Here is a tiny trained network, its code and every weight. The questions are about switching its units off for an input and a class, where a switched-off unit gives its printed mean instead of its output.

import numpy as np


def w(rows, s, z=0):
    codes = np.array(rows[::2]) - 128.0
    scale = np.full(codes.shape[1], s)
    scale[-1] = z or s
    return codes * scale


def f(y):
    return np.maximum(y, 0)


def log_softmax(a):
    a = a - a.max(-1, keepdims=True)
    return a - np.log(np.exp(a).sum(-1, keepdims=True))


def net(x, mask):
    res = np.array(x, float).reshape(1, 4) / 4 @ E
    y = f(res @ A[0][:, :-1].T + A[0][:, -1])
    res = res + np.where(mask, y, B[0][:, -1]) @ B[0][:, :-1]
    return log_softmax(res[-1] @ U[:, :-1].T + U[:, -1])


A, B = {}, {}
E = w([
[230,59,33,121,85,2,130,33,178,158],'x0',
[167,48,197,210,161,230,88,85,112,64],'x1',
[125,79,217,208,133,18,219,40,225,212],'x2',
[65,217,186,160,116,78,78,67,75,51],'x3',
],0.0085)
A[0] = w([
[50,168,210,198,143,188,177,195,190,104,2],'n0',
[240,94,74,153,93,92,140,43,181,111,87],'n1',
[100,102,226,172,103,75,196,83,195,186,52],'n2',
[60,199,26,81,117,75,180,175,190,202,200],'n3',
[173,121,120,140,181,176,157,197,92,175,147],'n4',
[113,140,189,125,184,176,176,165,93,175,23],'n5',
[27,204,144,221,112,41,55,51,63,62,77],'n6',
[182,65,100,88,86,203,226,163,154,254,230],'n7',
[220,72,136,194,160,241,109,36,140,107,93],'n8',
[176,56,131,116,99,51,65,71,147,150,206],'n9',
],0.0072,0.0017)
B[0] = w([
[142,215,114,133,82,149,165,163,139,120,227],'n0',
[156,168,147,146,77,162,188,123,211,106,234],'n1',
[60,100,126,113,2,118,24,144,32,103,253],'n2',
[117,150,220,118,142,179,173,68,78,81,239],'n3',
[175,135,96,88,102,233,99,82,167,100,179],'n4',
[86,173,127,147,103,175,193,155,192,92,186],'n5',
[107,105,136,93,109,166,65,57,190,157,248],'n6',
[72,125,169,68,125,223,79,92,113,126,238],'n7',
[164,108,201,76,133,93,147,68,99,69,208],'n8',
[96,160,123,166,53,175,151,179,161,42,221],'n9',
],0.0093,0.011)
U = w([
[78,109,114,69,99,210,76,29,233,186,209],'0',
[118,128,70,83,29,167,65,141,35,73,190],'1',
[134,167,169,104,114,145,178,49,79,62,244],'2',
[135,223,122,179,84,171,226,109,255,119,105],'3',
[145,137,128,140,99,163,92,92,167,161,87],'4',
[187,67,132,200,231,59,145,190,132,124,4],'5',
[152,104,83,171,167,109,157,109,138,184,4],'6',
],0.0081,0.0037)

Each question gives the input, the list of numbers given to net, and the class t.
The units are the neurons (one row each of A and B). Each row of codes is followed by its name. A weight is (code - 128) times the scale printed after its matrix; where a second scale follows, it is the last column's (A, B and U).
mask holds one flag per neuron, in row order. A switched-off neuron (its flag False) gives its mean, the last column of its row in B, instead of its output. The means were averaged over made-up inputs and are rounded, as every weight is.
A unit's drop is (log p(t) with every unit on - log p(t) with that unit switched off) / (log p(t) with every unit on - log p(t) with every unit switched off).
The circuit of an input: a set's keep is (log p(t) with only the set's units on - log p(t) with every unit switched off) / (log p(t) with every unit on - log p(t) with every unit switched off). Starting from all 10 units, units are removed one at a time, each time the one whose removal leaves the highest keep (on an exact tie, the one counted first), for as long as the keep stays at least 0.8.
units of the circuit, in order: the units of the circuit, biggest drop first
k most important neurons: the k neurons with the biggest drops, biggest first
drop of u: that unit's drop, to one decimal
input [4,7,4,-1], class 2: 2 most important neurons => [n8 n1]
input [-1,-8,-3,5], class 2: units of the circuit, in order => [n3]
input [-7,-5,-1,6], class 3: 3 most important neurons => [n2 n0 n7]
input [4,2,1,2], class 3: 2 most important neurons => [n1 n7]
input [-6,1,-7,8], class 0: 2 most important neurons => [n6 n2]
input [2,-7,0,-5], class 2: 2 most important neurons => [n3 n6]
input [-3,-2,-4,-6], class 0: units of the circuit, in order => [n2 n7]
input [7,-3,8,7], class 1: 2 most important neurons => [n2 n9]
input [-3,-6,0,-3], class 2: 4 most important neurons => [n3 n6 n2 n1]
input [-4,-1,-4,5], class 0: units of the circuit, in order => [n6 n2]
input [-2,2,5,3], class 1: 2 most important neurons => [n2 n1]
input [-8,0,-6,6], class 3: 2 most important neurons => [n2 n0]
input [3,4,-3,6], class 0: 3 most important neurons => [n6 n2 n3]
input [8,-6,2,1], class 3: units of the circuit, in order => [n1]
input [5,4,-3,-1], class 3: 3 most important neurons => [n2 n1 n3]
input [-2,5,-7,-8], class 0: 2 most important neurons => [n2 n4]
input [-7,1,3,5], class 3: 2 most important neurons => [n0 n7]
input [0,7,7,1], class 1: 2 most important neurons => [n2 n3]
input [-6,-7,-5,-1], class 2: units of the circuit, in order => [n3 n2]
input [2,-7,-3,0], class 2: units of the circuit, in order => [n3]
input [-8,0,-4,1], class 3: units of the circuit, in order => [n2 n5]
input [4,5,7,-1], class 1: drop of n2 => 1.4
input [-1,-1,8,8], class 0: drop of n6 => 4.4
input [0,5,2,-4], class 2: drop of n6 => 1.3
input [1,-8,-4,-7], class 2: drop of n6 => 0.6
